In the rows, zero is written as 128.
Facts:
{bekefos, dobram, droplo, dutrer, fluklu, klati, legra, lemo, nerur, nobrak, nopo, pafle, sidre, skatri, skeveva, skufi, stofu} π 10
{beklon, brize, dizu, draflas, dravor, dreme, dutu, giklu, gronuk, guno, karak, kleges, lodum, melil, nusu, patranek, plastazem, plidras, pliguklum, sadir, statabrik, sutes} π 85
{bodrapan, brala, brokim, dafu, damen, donuk, driso, droplos, duvi, fasaple, feti, fustiplum, futrem, futun, gelel, genodrom, kluflin, lefles, mobrom, nuplon, pako, perol, pitri, ragrok, ramono, rastel, riklizan, seplil, skuplak, trunas, vogrumim, zadreplol, zutro} π 236
{bogro, boskos, droskar, gruklor, kliga, momes, muplur, roskuvan, setul, vafu} π 499
{bretegrik, dafazak, droflon, flukim, grefafu, grodro, gromadrim, koplil, lefle, lozo, pledisam, potovi, stenun, tadokim, treskel, zostuk} π 809
{brikluk, drogasel, drudram, felepo, fevefus, flozak, kledu, pezun, plebru, stetrum, suzu, zalur, zivedro, zutril} π 560
{brumama, drovol, druzin, fifla, ladrir, laskal, megor, namas, pegrano, plefla, pluso, seklo, skidu, stesabrul, stizel, sukles, vevul, vidror, vimo, zistok, zutri} π 881
[bekefos, dafazak, dafu, dizu, dreme, feti, fluklu, gruklor, lozo, pegrano, ramono, roskuvan, stofu, zistok, zutril] γ 540
[beklon, bogro, brize, dobram, draflas, droplo, drudram, dutu, duvi, karak, nusu, plidras, rastel, sadir, statabrik, suzu, tadokim] γ 717
[bodrapan, boskos, damen, donuk, droflon, fevefus, flozak, flukim, futrem, genodrom, gronuk, klati, kliga, koplil, lefle, megor, namas, nopo, nuplon, perol, pitri, plebru, pluso, skeveva, skidu, skufi, stesabrul, vimo, vogrumim, zalur, zivedro, zostuk] γ 410
[brala, bretegrik, brokim, brumama, dravor, drogasel, droskar, drovol, druzin, dutrer, fasaple, felepo, fustiplum, giklu, grefafu, gromadrim, guno, kleges, kluflin, ladrir, lefles, legra, lemo, melil, mobrom, momes, muplur, nerur, nobrak, pako, patranek, pezun, pledisam, plefla, pliguklum, ragrok, riklizan, seklo, seplil, sidre, skatri, stetrum, stizel, sukles, trunas, vevul, zadreplol, zutri, zutro] γ 90
[brikluk, driso, droplos, fifla, futun, gelel, grodro, kledu, laskal, lodum, pafle, plastazem, potovi, setul, skuplak, stenun, sutes, treskel, vafu, vidror] γ 909
beklon ξ [melil, mobrom, rastel]
bogro ξ [sadir]
boskos ξ [dutu]
brala ξ [skidu, fasaple, gelel]
bretegrik ξ [dobram, donuk]
brize ξ [beklon]
brokim ξ [skufi]
dafazak ξ [gromadrim, pitri, fustiplum, nusu]
dafu ξ [sadir]
damen ξ [vidror, dreme]
dobram ξ [skidu, roskuvan, fevefus]
donuk ξ [megor, droplos, futun]
draflas ξ [klati]
dravor ξ [nerur, boskos]
dreme ξ [stenun, fasaple]
driso ξ [sutes]
droflon ξ [grefafu, legra]
drogasel ξ [druzin, mobrom]
droplo ξ [dutu, fevefus]
droplos ξ [sadir, mobrom]
droskar ξ [drogasel, dravor]
drovol ξ [boskos]
druzin ξ [seklo, melil]
dutrer ξ [genodrom, dravor]
duvi ξ [nuplon]
fasaple ξ [nerur, mobrom]
fevefus ξ [sadir, seklo]
fustiplum ξ [ragrok, drovol]
futrem ξ [vogrumim]
futun ξ [stenun, skeveva]
gelel ξ [futrem]
genodrom ξ [statabrik, fasaple, treskel]
grefafu ξ [treskel]
grodro ξ [sidre, patranek, draflas]
gruklor ξ [dutrer, dreme]
guno ξ [sutes]
karak ξ [megor, sutes]
kledu ξ [genodrom]
kleges ξ [skidu, beklon]
kliga ξ [perol]
koplil ξ [dutrer, pegrano, skufi]
ladrir ξ [droplos]
laskal ξ [lefles, flukim, perol]
lefle ξ [genodrom, brize]
lefles ξ [futrem]
legra ξ [seplil, zalur]
megor ξ [zutro]
melil ξ [seklo]
mobrom ξ [sadir, boskos]
momes ξ [plebru, pliguklum, nuplon]
namas ξ [plebru, gelel]
nerur ξ [dutu]
nobrak ξ [suzu, tadokim]
nuplon ξ [grefafu, nobrak]
pako ξ [seplil, futrem]
patranek ξ [skeveva, melil, zalur]
perol ξ [fevefus]
pezun ξ [zostuk, pitri, vimo]
pitri ξ [boskos]
plastazem ξ [vogrumim, momes]
plebru ξ [brize, mobrom]
plefla ξ [suzu, nusu]
pliguklum ξ [skidu]
pluso ξ [druzin]
ragrok ξ [statabrik, melil, rastel]
ramono ξ [pezun]
rastel ξ [druzin]
riklizan ξ [sutes, drovol]
seklo ξ [dutu, nerur]
seplil ξ [sadir, melil, pegrano]
sidre ξ [druzin, zivedro, futrem]
skatri ξ [skidu, treskel]
skeveva ξ [flukim]
skidu ξ [gromadrim, nerur, vevul]
skufi ξ [droplos]
statabrik ξ [drogasel]
stenun ξ [druzin]
stetrum ξ [dobram, fustiplum]
stizel ξ [flukim]
stofu ξ [megor, vevul]
sukles ξ [skeveva, melil]
tadokim ξ [seklo]
trunas ξ [megor, skufi]
vafu ξ [zostuk]
vevul ξ [zutro, rastel]
vimo ξ [futrem, skufi]
vogrumim ξ [boskos]
zadreplol ξ [flukim, boskos]
zalur ξ [sadir, nerur, pegrano]
zistok ξ [fluklu]
zivedro ξ [droplos, dutu, guno]
zutri ξ [donuk]
zutro ξ [melil]

Known rows:
stetrum: [139 154 148 142 173 129 136 123 134 133 118 141 111 125 131  84 123 138
 122 111 160 120 131 135 127 147 131 104 163 126 123 134 123 125 121 109
 136 125 118 108 120 153 108 122 116 137 136]
legra: [129 140 133 128 117 124 115 124 141 135 125 152 137 118 126 136 126 157
 154 138 117 101 128 127 131 140 107 122 122 124 129 128 129 120 118 138
 139  88 114 133 127 174 139 119 110 145 122]
patranek: [137 159 146 122 176 156 127 126 138 128 121 123 125 149 126 120 117 125
 128 124 194 122 131 175 117 153 143 104 128 117 140 142 116 105 133 137
 172 108 121 142 116  97  46 120 134 126 105]
nerur: [117 133 130 130  86 110 118 124 144 148 117 152 125 122 127 125 130 159
 157 132 141 114 115 120 139 141 108 127 117 125 112 121 142  94 120 122
 136 107 101 126 133 163 126 129 132 140 119]
sutes: [112  84 115 127 125 132 143 125 113 115 109 122 120 188 132 137 132 122
 105 119 218 179 150 111 122 111 146 122 111 117 111 138 129 132 152 127
 166 208 135 119 121  64  43 166 143  89 127]
pledisam: [117 163 127 119  97 158  98 116 119 135  99 112 113 109 132 122 129 157
 122 107  70 103 114 149 146 123 111 118 152 128 127 136 130 117 130 124
 120 118 125 143 113 129 123 133 135 137 135]
sukles: [127 155 134 123 202 146 121 153 127 133 115 124 129 119 126 132 122 149
 140 106 105  97 122 153 138 129 123 117 156 118 124 132 116 108 119 107
 158 106 120 131 112 145 118 139 116 151 128]
kliga: [111 128 133 125 148 138 135 150 137 120 133 115 121 106 120 175 117 144
 141 140  92 127 151 132 128 124 134 139 135 121 130 129 116 132 122 146
 119 123 132 144 120 131 148 114 140 138 145]
fifla: [125 110 109 125 151 141 103 138  94 102 113 115 149 142 126 131 136 145
 111 100  67 138 141 111 135  99 129 132 123 131 115 130 118 145 146 126
 128 181 146 131 113 123 171 171 147 118 151]
zostuk: [ 88 127 127 121 105 127 130 126 134 135 108 115 110 103 121 163 127 125
 128 143 105 117 118 119 138 110 122 143 152 133 117 124 125 123 129 115
 127 147 152 154 121 105 149 127 159 130 146]
vafu: [116  97 117 131 161 138 137 128 123 106 119 122 135 139 121 135 119 167
 122 117  79 149 165  85 127 111 126 131 110 119 115 137 115 182 140 145
 121 184 157 150 113 144 185 146 122 117 158]
muplur: [122 169 133 125  90 158  95 126 126 127 105 128 110 105 129 135 121 172
 135  96  68 127 130 121 139 126 127 118 138 130 124 139 131 118 126 141
 124 112  99 148 111 140 115 118 134 134 135]
plastazem: [142 104 122 124 189 150 153 119 116 100 119 112 155 188 120  82 123 124
 112 130 185 142 145 133 102 133 150 111 108 126 132 136 102 163 146 139
 137 195 159 139 118 106 120 150 149 104 129]
trunas: [154 116 143 139 120 103 122  96 146 151 137 143 129 117 139 121 127 135
 115 147 152 106 127 135 128 151 123 114 140 108 142 135 144 131 129 115
 136  89 133 110 125 158 127 120  77 126 111]
brize: [122 152 124 115 144 152 176 171 113 104 160 100 126 138 116 145 130  39
 127 154 174 158 118 141 113 112 173 150 125 153 151 113 126 142 120 155
 107 133 127 111 146  60  66  90 175 104 138]
flukim: [ 89 122 126 115 115 129 133 148 140 138 110 118 125 111 121 193 128 127
 140 149 115 116 121 147 140 105 119 152 132 124 114 122 127 112 131 126
 137 137 142 156 126 105 130 134 144 127 135]
pafle: [139  82 114 131  91 126 100 122  97 114 136 133 154 141 129 126 134 162
 114 119  81 148 151  92 133 113 111 136  99 129 114 132 133 153 142 145
 104 167 137 133 124 152 195 158 124 113 145]

Rows:
No name comes twice in this set of rows, the named rows included.
[126 180 135 128 173 140 127 121 129 127 100 123 102 113 126 102 123 147
 125  94 105  98 108 135 133 141 125 110 162 134 122 130 116 130 119  97
 122 135 136 134 113 158 139 127 140 154 143] | plefla
[137 178 147 125 134 176 108 108 127 129 109 116 115 144 133 113 117 140
 105 103 146 134 118 163 123 145 147 101 139 136 138 146 124 113 145 140
 136 120 108 146 115  77  77 126 148 117 114] | giklu
[149 113 114 138 138 125 122 112 132 140 137 150 123 136 140  73 130 148
 128  82  78 132 167  98 131 132  96 120 108 111 131 128 129 144 116 106
 143 119 113 136 131 176 112 141  41 146 119] | stofu
[162 101 138 128 105 108 124 128 112 131 149 127 152 113 133 120 135 124
 126 161 118 124 131 134 117 139 134 133 120 122 147 125 138 127 130 153
 105  92 142 113 136 148 164 114 130 123 105] | damen
[140  98 112 134 121 142 110 128 104 103 125 129 161 150 133 115 134 145
 101 112  97 155 141 121 127 115 136 122 115 132 112 136 123 141 151 143
 121 178 130 131 121 117 167 168 143 106 151] | brikluk
[121 171 130 124 153 138 128 131 137 124 105 130 105 131 119  91 120 167
 150 119 108 106 118 119 126 146 118 117 132 125 129 128 119 132 116 135
 120 119 113 147 116 166 119 107 136 146 136] | momes
[135 163 141 136 125 145  99 112 134 129 114 134 129 112 135 112 123 149
 112 107 111 130 111 154 137 140 127 108 144 137 119 137 132  92 133 126
 123 119 103 129 117 117 118 131 140 136 134] | felepo
[145 123 126 130  97  98 150 135 125 114 179 119 143 102 122 142 137  60
 123 175 110 140 105 107 118 122 153 161 119 158 152 110 142 172 120 148
  68 107 157 103 160 127 194  79 141 120 143] | duvi
[135 158 141 134 161 126 116 134 135 134 120 150 123 133 129  97 128 142
 142 118 168 113 126 151 130 142 127 110 138 128 120 127 124  93 124 126
 137 108 102 115 126 137  92 132 132 135 121] | drogasel
[133  87 114 120 169 148 128 144 103 112 131 114 161 156 119 160 131 142
 130 134  84 114 160 124 130 102 117 131 130 107 129 131 106 171 139 144
 156 159 165 140 116 151 177 157 105 122 134] | grodro
[117 175 120 114 116 140 117 117 120 134  89 126 124 131 123 108 136 144
 150 118 114  94 103 135 134 125 108 119 140 130 128 118 125 106 120 110
 127 121 119 144 122 150 119 127 154 143 118] | grefafu
[106 140 128 129 117 116 158 161 130 112 144 118 115 109 119 134 134  57
 119 145 125 161 103 119 125 111 160 163 134 170 120 108 136 144 119 132
  81 148 127 101 151  83 155 103 175 117 171] | suzu

The same nodes again, as new rows of numbers:
Known rows:
nopo: [125 127  81 125 100 110 123 126 154 139 151 156  90  85 126 138  79 132
 101 138 201 178 139 216 136 134 142 122 183 131 195 126 123 188 116  89
  78 117]
kliga: [128 127  65 123  91 115 106 124 139 120 146 150 108  77 112 124  89 153
 113 126 192 183 137 175 121 138 144 117 158  98 206 136 123 184 100  73
  72 125]
stesabrul: [ 80 118  99 160  86  68 130 105 126  98 162 176 103  83 125  95  82  93
  95 111 191 140 132 185 185 174 148 127 151 130 170 172 158 162 127 132
  45 135]
pegrano: [118  85 186 173  90 118 193 102  67 128 120 148 139 143 131 111 128  95
  92 178 110  78 141 101 108  81 141 146 136 116  73 138 175  67 183 190
 131 173]
dafazak: [148  96 149 155  97 167 178 104  58 135 117 125 134 149 136 142 140 126
 113 200 129 100 147  71  59  72 120 140 129  98 107 130 152  86 168 146
 162 161]
bogro: [139 171 148  69 215  75  63 172 201 121 104 105 140 127 130 122 157 164
 148  36 119 174  92 144 152 173  95 136 115 137 171 120  76 149 115  94
 148 123]
dobram: [155 167 144  91 207  93  62 139 174 146 132 107 158 120 128 153 171 145
 157  51 133 172 121 130 196 161  98 128 130 144 157 121  77 159  91  99
 147  84]
giklu: [117 133 137 181 138 112 149 115 123 127 137 135 139 167 121 136 136 108
 125 125 122 100 139 132 115 131 128 137 116 146 152 130 153 107 149 152
 121 135]
melil: [128 134 114 153 142 111 137  79  75 122 111 112 136 159 106 107 126 119
 175 128 114 102 127 153 134 113 115 151  90 112 127 121 150 122 150 135
 108 134]
legra: [162 123 144 127 138 135 132 133 128 151 107 115 136 116 129 147 129 147
 130 146 135 143 124 125 106  97 124 137 140 118 126 113 115 128 137 119
 142 133]
nobrak: [164 127 139 128 136 138 125 121 125 151 119 115 135 117 129 156 134 145
 130 147 130 145 137 127 115  96 121 134 148 116 124 112 111 129 126 117
 137 126]
lemo: [149 135 147 121 140 131 148 130 139 154 123 127 129 139 137 161 131 131
 111 143 126 142 145 148 112  98 125 136 163 135 132 105 118 130 135 127
 153 132]
gromadrim: [126 131 142 130 142 127 152 125 109 130 145 140 125 157 143 135 142 117
 114 134 138 124 145 129 114 122 122 136 142 132 138 122 141 122 148 136
 157 140]
sutes: [ 81 126 127 142 156 164 164 181 134 139 143 127 173 206 119 126 159  88
 153 140  36  62  87  78 120 131 138 105  92 173  73  84 138  84 132 173
 193 128]
grodro: [ 97 123 120 108 157 190 155 185 113 135 129 113 160 178 133 125 160 110
 165 151  51  86  81  57 115 130 125 103  94 145  53  88 126 110 124 142
 218 134]
gelel: [106 128 144 101 140 209 146 197 148 140 119 100 147 147 150 133 162 136
 144 144  43  99  97  58 104 123 145 104  95 157  28  95 123  98 106 146
 206 115]
plastazem: [ 92 125 123 149 151 178 148 173 128 127 129 112 175 185 116 130 148  94
 175 141  37  58  79  53 114 136 132 100  75 162  62 101 131  88 124 157
 184 132]

Rows:
No name comes twice in this set of rows, the named rows included.
[ 94 148 118 100 171 201 164 170  97 128 125  93 150 172 141 124 155 107
 174 146  38  85  86  86 116 129 134 109  92 142  32  80 139 118 120 128
 198 143] | stenun
[115 119 157 160 128 102 135  98  79 115 127 130 143 112 125 105 136 104
 134 121 114 103 128 107 165 132 129 142 106 117  88 155 149 110 136 155
 104 140] | vevul
[140 206 144  70 209 104  74 126 162 114 123  86 113 115 154 127 158 142
 157  38 108 163 140 178 184 180 118 139  98 143 114 130 109 166  90  86
 129  94] | rastel
[124 188 137 117 208  63  74 115 177 111 154 123 149 179 120 141 150  94
 153  35 110 122 129 152 201 200  91 125 111 167 174 138 107 133 115 131
 125 103] | dutu
[155 132  60  88  79 117  80  99 162 104 138 145  90 103 106 142  50 124
 108 145 179 157 145 160 127 144 111  97 182  85 205 152 100 169 101  72
  71 138] | boskos
[167 105 156 151  93 155 183 117 114 163 112 128 135 155 120 160 128 137
  97 202 101 117 157 124  53  41 145 143 158 112 121  91 141  80 161 152
 147 156] | zutril
[111 139 143 145 139 101 141  76  58 106 107 110 130 116 126  80 118  99
 160 127 105 103 123 158 170 124 133 156 103 106  61 136 164 125 142 143
  92 152] | druzin
[130 109  88 147  93 120 107 143 154 136 131 149 104  47 125 132  86 161
 115 138 219 184 116 172 126 137 141 123 157 123 197 146 110 185 112  83
  78 115] | skufi
[158 152 144 146 140 158 130 122 122 137 108  96 128 100 142 156 125 144
 129 154 122 142 145 138 104 112 139 137 138 119 106 111 123 127 120 100
 134 135] | sidre
[107 135 126  76 155 182 164 195 152 155 131 119 159 194 118 134 160 121
 138 147  27 106  90  89 104 101 142 104 127 149  72  52 117 105 116 138
 212 139] | setul
[ 79 115 153 124 142 155 152 166 109 121 128 124 177 153 125 102 151  82
 153 133  32  60  76  50 164 140 139 105  92 149  14 112 138  88 116 173
 179 135] | laskal
[129 118  70 137  93 117 102 125 161 123 127 143  99  66 109 124  73 155
 126 134 194 172 124 188 119 135 144 123 149 112 204 138 118 172 111  83
  61 123] | plebru
[146 142 138 116 134 128 143 133 139 144 134 133 135 150 128 138 141 138
 100 135 116 152 147 138  93 100 130 136 154 121 145  99 125 118 134 119
 143 145] | muplur

